Below are the code and all the weights of a small trained network. Each question names an input and a target symbol and asks about switching units off, where a switched-off unit gives its printed mean instead of its output.

import numpy as np


def w(rows, s, z=0):
    codes = np.array(rows[::2]) - 128.0
    scale = np.full(codes.shape[1], s)
    scale[-1] = z or s
    return codes * scale


def f(y):
    return np.maximum(y, 0)


def softmax(a):
    e = np.exp(a - a.max(-1, keepdims=True))
    return e / e.sum(-1, keepdims=True)


def log_softmax(a):
    a = a - a.max(-1, keepdims=True)
    return a - np.log(np.exp(a).sum(-1, keepdims=True))


def net(x, mask):
    ids = ['ΓΞΦαδζημστψω'.index(c) for c in x.split()]
    T = len(ids)
    res = E[ids] + P[:T]
    r = res
    for j in range(3):
        rows = slice(2 * j, 2 * j + 2)
        q, k, v = (r @ M[0][rows].T for M in (Q, K, V))
        z = softmax(np.where(np.tri(T) > 0, q @ k.T / 2**0.5, -1e9)) @ v
        o = O[0][rows]
        res = res + np.where(mask[j], z, o[:, -1]) @ o[:, :-1]
    y = f(res @ A[0][:, :-1].T + A[0][:, -1])
    res = res + np.where(mask[3:7], y, B[0][:, -1]) @ B[0][:, :-1]
    return log_softmax(res[-1] @ U[:, :-1].T + U[:, -1])


Q, K, V, O, A, B = {}, {}, {}, {}, {}, {}
E = w([
[6,181,141,137,147,103],'Γ',
[66,112,187,124,117,153],'Ξ',
[168,172,142,41,112,183],'Φ',
[110,164,61,95,143,209],'α',
[116,127,44,116,56,185],'δ',
[120,212,119,63,168,122],'ζ',
[124,98,113,152,140,242],'η',
[105,165,128,67,83,133],'μ',
[205,58,117,130,149,78],'σ',
[70,155,173,118,196,135],'τ',
[68,115,85,174,168,168],'ψ',
[111,138,165,93,176,236],'ω',
],0.016)
P = w([
[98,105,105,77,137,116],'0',
[138,131,149,141,68,254],'1',
[140,157,162,124,60,250],'2',
[138,158,191,121,73,241],'3',
[131,170,188,128,62,223],'4',
[119,152,200,145,88,233],'5',
],0.0096)
Q[0] = w([
[254,58,119,195,157,22],'H0',
[164,97,146,133,102,65],'H0',
[81,165,127,107,127,137],'H1',
[97,186,123,117,137,187],'H1',
[151,156,92,121,162,136],'H2',
[90,151,162,94,126,169],'H2',
],0.016)
K[0] = w([
[186,154,186,237,124,121],'H0',
[252,148,112,210,106,151],'H0',
[113,109,100,122,161,106],'H1',
[142,38,122,68,157,77],'H1',
[164,82,163,158,97,109],'H2',
[120,47,80,80,171,71],'H2',
],0.013)
V[0] = w([
[126,72,224,74,134,120],'H0',
[198,150,119,115,119,141],'H0',
[87,147,117,115,8,63],'H1',
[91,55,153,177,28,196],'H1',
[170,121,140,67,72,154],'H2',
[93,160,73,92,174,123],'H2',
],0.013)
O[0] = w([
[151,79,110,74,113,146,85],'H0',
[141,113,124,164,205,138,108],'H0',
[149,156,186,76,120,7,99],'H1',
[113,228,43,91,158,137,76],'H1',
[199,124,168,108,207,124,149],'H2',
[184,165,109,170,82,175,255],'H2',
],0.016,0.011)
A[0] = w([
[218,37,185,187,172,137,2],'N0',
[2,148,215,123,66,69,139],'N1',
[120,111,111,95,116,134,47],'N2',
[104,161,123,34,154,209,136],'N3',
],0.0079,0.0042)
B[0] = w([
[86,150,79,150,198,2,250],'N0',
[208,109,54,102,139,142,163],'N1',
[182,152,164,144,112,87,134],'N2',
[97,59,128,107,127,65,233],'N3',
],0.01,0.011)
U = w([
[123,109,99,192,91,100,213],'Γ',
[91,68,153,139,54,171,111],'Ξ',
[10,195,61,174,52,128,42],'Φ',
[61,127,83,87,84,123,250],'α',
[116,64,102,121,167,211,43],'δ',
[159,155,45,148,60,127,4],'ζ',
[106,236,61,140,127,124,97],'η',
[197,179,105,196,142,225,203],'μ',
[207,108,180,98,129,171,149],'σ',
[1,146,64,125,173,176,108],'τ',
[198,108,44,125,198,153,41],'ψ',
[67,143,121,123,145,162,146],'ω',
],0.0062,0.003)

Each question gives the input, a string of symbols that net reads in full, and the target symbol t.
The units are the heads (2 rows each of Q, K, V and O) and the neurons (one row each of A and B). Each row of codes is followed by its name. A weight is (code - 128) times the scale printed after its matrix; where a second scale follows, it is the last column's (O, A, B and U).
mask holds one flag per unit, heads first, then neurons. A switched-off unit (its flag False) gives its mean, the last column of its rows in O or B, instead of its output. The means were averaged over made-up inputs and are rounded, as every weight is.
A unit's drop is (log p(t) with every unit on - log p(t) with that unit switched off) / (log p(t) with every unit on - log p(t) with every unit switched off).
The circuit of an input: a set's keep is (log p(t) with only the set's units on - log p(t) with every unit switched off) / (log p(t) with every unit on - log p(t) with every unit switched off). Starting from all 7 units, units are removed one at a time, each time the one whose removal leaves the highest keep (on an exact tie, the one counted first), for as long as the keep stays at least 0.8.
circuit, biggest first: the units of the circuit, biggest drop first
unit that matters most: the unit with the biggest drop
k most important neurons: the k neurons with the biggest drops, biggest first
which heads matter: for each layer, one digit per head in row order, 1 if its drop is at least 0.15 and else 0, layers parted by /
drop of u: that unit's drop, to one decimal
input Φ α α α τ, target ψ: which heads matter : 101
input ζ α α α α τ, target Γ: circuit, biggest first : H1, N0
input Ξ α α ψ Γ, target α: unit that matters most : H0
input α α α ζ σ, target ψ: which heads matter : 101
input τ α τ ζ ζ Γ, target Ξ: which heads matter : 110
input μ α ω Φ η, target σ: circuit, biggest first : H1, H2
input τ ζ μ, target Ξ: circuit, biggest first : H1, N0, H2
input η α ζ, target τ: which heads matter : 011
input α α α ζ ζ τ, target μ: circuit, biggest first : N3, H0, H2
input ω Ξ ζ Ξ τ, target δ: circuit, biggest first : H1, H0, N0, N3
input α α α α Γ, target μ: circuit, biggest first : N0, N3, H2
input ζ α τ ψ, target Γ: circuit, biggest first : H1, N0
input Γ ψ ψ α Φ, target ζ: which heads matter : 111
input Ξ α Ξ Ξ Ξ, target α: circuit, biggest first : H1, H0, N3
input Γ α τ α, target ζ: which heads matter : 111
input δ α α δ, target η: circuit, biggest first : H1
input μ ζ α δ τ, target σ: which heads matter : 010
input α α Ξ τ, target μ: circuit, biggest first : H0, H2, N3
input α ζ τ α Ξ Ξ, target μ: 2 most important neurons : N0, N3
input α ψ δ α Γ ζ, target μ: which heads matter : 100
input ψ Φ α, target Φ: unit that matters most : H2
input ψ α Ξ α η, target Φ: circuit, biggest first : H2, H0
input Ξ α ζ, target α: drop of N2 : 0.0
